-6.2	10.5	-2.5	1.9	-6.2	4.5	-0.5
48.4	-36.9	-8.2	-5.7	-1.1	8.5	31.1
-42.1	17.9	33.9	5.0	-16.3	-24.4	-22.6
-5.7	-0.5	11.5	0.9	-8.3	-7.1	-1.2
-15.6	12.6	3.8	2.3	-3.5	-2.3	-8.4
-9.6	52.7	-24.1	10.8	-55.5	41.9	23.1
0.4	-18.6	13.2	-3.4	17.1	-18.0	-9.5
->
-0.5	4.5	-6.2	1.9	-2.5	10.5	-6.2
31.1	8.5	-1.1	-5.7	-8.2	-36.9	48.4
-22.6	-24.4	-16.3	5.0	33.9	17.9	-42.1
-1.2	-7.1	-8.3	0.9	11.5	-0.5	-5.7
-8.4	-2.3	-3.5	2.3	3.8	12.6	-15.6
23.1	41.9	-55.5	10.8	-24.1	52.7	-9.6
-9.5	-18.0	17.1	-3.4	13.2	-18.6	0.4

-53.9	37.7	-52.4	37.8	31.7	36.3	47.4	23.8	26.0	-54.5	33.9	46.3
47.4	-53.3	58.3	-34.8	-39.2	-52.6	-54.2	-42.5	-49.0	60.7	-38.8	-47.8
38.0	-43.5	48.0	-36.6	-29.2	-39.2	-39.3	-30.1	-34.5	44.5	-36.3	-39.6
43.8	-37.1	57.6	-41.5	-39.2	-36.5	-61.7	-30.3	-37.4	49.2	-28.7	-36.2
->
46.3	33.9	-54.5	26.0	23.8	47.4	36.3	31.7	37.8	-52.4	37.7	-53.9
-47.8	-38.8	60.7	-49.0	-42.5	-54.2	-52.6	-39.2	-34.8	58.3	-53.3	47.4
-39.6	-36.3	44.5	-34.5	-30.1	-39.3	-39.2	-29.2	-36.6	48.0	-43.5	38.0
-36.2	-28.7	49.2	-37.4	-30.3	-61.7	-36.5	-39.2	-41.5	57.6	-37.1	43.8

58.9	9.1	0.6
25.0	38.1	5.5
19.4	41.1	7.7
55.1	13.4	2.0
43.8	22.2	3.3
17.5	41.1	8.1
57.0	12.0	1.5
13.7	44.0	14.3
57.0	12.0	1.5
->
0.6	9.1	58.9
5.5	38.1	25.0
7.7	41.1	19.4
2.0	13.4	55.1
3.3	22.2	43.8
8.1	41.1	17.5
1.5	12.0	57.0
14.3	44.0	13.7
1.5	12.0	57.0

19.0	-31.4	-11.2
-26.7	-48.6	9.4
->
-11.2	-31.4	19.0
9.4	-48.6	-26.7

20.9	-39.3	-43.5	-1.6
-58.3	17.6	-12.7	-0.1
27.3	-18.0	-6.3	52.5
6.5	46.8	-39.4	10.5
-7.4	-13.5	-38.6	46.8
->
-1.6	-43.5	-39.3	20.9
-0.1	-12.7	17.6	-58.3
52.5	-6.3	-18.0	27.3
10.5	-39.4	46.8	6.5
46.8	-38.6	-13.5	-7.4

18.3	-32.7	8.3	16.8	6.4	-33.0
29.9	-49.8	27.3	26.2	21.1	-49.1
-23.3	41.2	-18.0	-20.6	-18.3	42.0
-20.0	-36.2	-26.0	-18.6	-19.6	-36.2
15.2	24.7	15.0	22.4	27.1	27.8
16.1	25.9	24.0	19.7	30.7	27.1
20.7	-44.8	14.6	19.3	14.6	-48.9
24.0	21.3	28.1	24.7	30.3	21.6
19.9	25.5	21.8	17.6	25.6	29.2
-12.2	36.0	-15.3	-16.9	-8.6	35.0
-21.9	-32.1	-23.6	-16.8	-22.9	-37.8
->
-33.0	6.4	16.8	8.3	-32.7	18.3
-49.1	21.1	26.2	27.3	-49.8	29.9
42.0	-18.3	-20.6	-18.0	41.2	-23.3
-36.2	-19.6	-18.6	-26.0	-36.2	-20.0
27.8	27.1	22.4	15.0	24.7	15.2
27.1	30.7	19.7	24.0	25.9	16.1
-48.9	14.6	19.3	14.6	-44.8	20.7
21.6	30.3	24.7	28.1	21.3	24.0
29.2	25.6	17.6	21.8	25.5	19.9
35.0	-8.6	-16.9	-15.3	36.0	-12.2
-37.8	-22.9	-16.8	-23.6	-32.1	-21.9

-51.7	-21.7	-10.4
-41.6	-18.3	-9.4
-45.6	-20.1	-10.3
-57.6	-26.7	-13.9
-26.1	-11.6	-5.9
-37.6	-16.5	-8.2
-47.0	-17.5	-7.7
-54.8	-22.2	-10.5
-49.3	-18.3	-8.1
-50.8	-19.2	-8.5
->
-10.4	-21.7	-51.7
-9.4	-18.3	-41.6
-10.3	-20.1	-45.6
-13.9	-26.7	-57.6
-5.9	-11.6	-26.1
-8.2	-16.5	-37.6
-7.7	-17.5	-47.0
-10.5	-22.2	-54.8
-8.1	-18.3	-49.3
-8.5	-19.2	-50.8
